Below are the code and all the weights of a small trained network. Each question names an input and a class and asks about switching units off, where a switched-off unit gives its printed mean instead of its output.

import numpy as np


def w(rows, s, z=0):
    codes = np.array(rows[::2]) - 128.0
    scale = np.full(codes.shape[1], s)
    scale[-1] = z or s
    return codes * scale


def f(y):
    return np.maximum(y, 0)


def log_softmax(a):
    a = a - a.max(-1, keepdims=True)
    return a - np.log(np.exp(a).sum(-1, keepdims=True))


def net(x, mask):
    res = np.array(x, float).reshape(1, 4) / 4 @ E
    y = f(res @ A[0][:, :-1].T + A[0][:, -1])
    res = res + np.where(mask, y, B[0][:, -1]) @ B[0][:, :-1]
    return log_softmax(res[-1] @ U[:, :-1].T + U[:, -1])


A, B = {}, {}
E = w([
[169,2,195,222],'x0',
[173,152,17,132],'x1',
[200,44,151,22],'x2',
[72,99,69,156],'x3',
],0.0069)
A[0] = w([
[137,119,154,132,68],'N0',
[66,155,78,112,158],'N1',
[127,132,204,97,182],'N2',
[149,100,99,254,121],'N3',
[119,70,200,172,204],'N4',
[157,129,150,80,182],'N5',
[166,135,76,38,113],'N6',
[221,31,146,101,205],'N7',
[177,210,81,155,252],'N8',
],0.017,0.0026)
B[0] = w([
[124,111,99,115,145],'N0',
[90,129,78,238,205],'N1',
[170,140,105,219,187],'N2',
[54,1,199,103,220],'N3',
[48,185,37,112,226],'N4',
[146,109,194,171,173],'N5',
[86,134,228,76,205],'N6',
[213,27,85,196,245],'N7',
[31,140,47,104,213],'N8',
],0.021,0.012)
U = w([
[168,196,105,105,20],'0',
[196,109,244,167,156],'1',
[17,120,241,49,123],'2',
[191,173,123,29,1],'3',
[116,61,42,161,172],'4',
[162,106,156,36,62],'5',
[54,254,72,127,221],'6',
],0.0063,0.0023)

Each question gives the input, the list of numbers given to net, and the class t.
The units are the neurons (one row each of A and B). Each row of codes is followed by its name. A weight is (code - 128) times the scale printed after its matrix; where a second scale follows, it is the last column's (A, B and U).
mask holds one flag per neuron, in row order. A switched-off neuron (its flag False) gives its mean, the last column of its row in B, instead of its output. The means were averaged over made-up inputs and are rounded, as every weight is.
A unit's drop is (log p(t) with every unit on - log p(t) with that unit switched off) / (log p(t) with every unit on - log p(t) with every unit switched off).
The circuit of an input: a set's keep is (log p(t) with only the set's units on - log p(t) with every unit switched off) / (log p(t) with every unit on - log p(t) with every unit switched off). Starting from all 9 units, units are removed one at a time, each time the one whose removal leaves the highest keep (on an exact tie, the one counted first), for as long as the keep stays at least 0.8.
circuit, biggest first: the units of the circuit, biggest drop first
most important unit: the unit with the biggest drop
k most important neurons: the k neurons with the biggest drops, biggest first
drop of u: that unit's drop, to one decimal
input [2,4,2,-5], class 1: most important unit -> N4
input [3,-4,-6,-8], class 6: circuit, biggest first -> [N7; N4]
input [1,4,0,4], class 2: 4 most important neurons -> [N7; N2; N4; N3]
input [-4,7,-3,6], class 6: 2 most important neurons -> [N7; N8]
input [-5,-2,-6,-3], class 6: 2 most important neurons -> [N7; N3]
input [-3,-3,1,-3], class 1: 2 most important neurons -> [N4; N8]
input [-7,-5,0,-7], class 6: 4 most important neurons -> [N3; N7; N2; N8]
input [0,7,6,-1], class 1: 2 most important neurons -> [N6; N7]
input [8,-8,-7,7], class 2: 2 most important neurons -> [N3; N7]
input [-6,-1,0,-5], class 2: 3 most important neurons -> [N6; N4; N7]
input [4,5,-4,8], class 2: 2 most important neurons -> [N3; N7]
input [-3,1,2,5], class 6: 4 most important neurons -> [N3; N7; N1; N5]
input [2,8,5,-3], class 1: 2 most important neurons -> [N6; N4]
input [-8,5,6,0], class 2: most important unit -> N6
input [-5,4,2,-6], class 2: drop of N6 -> 0.5
input [-7,-4,8,3], class 1: drop of N5 -> 0.1
input [3,2,-5,-5], class 2: drop of N7 -> 0.5
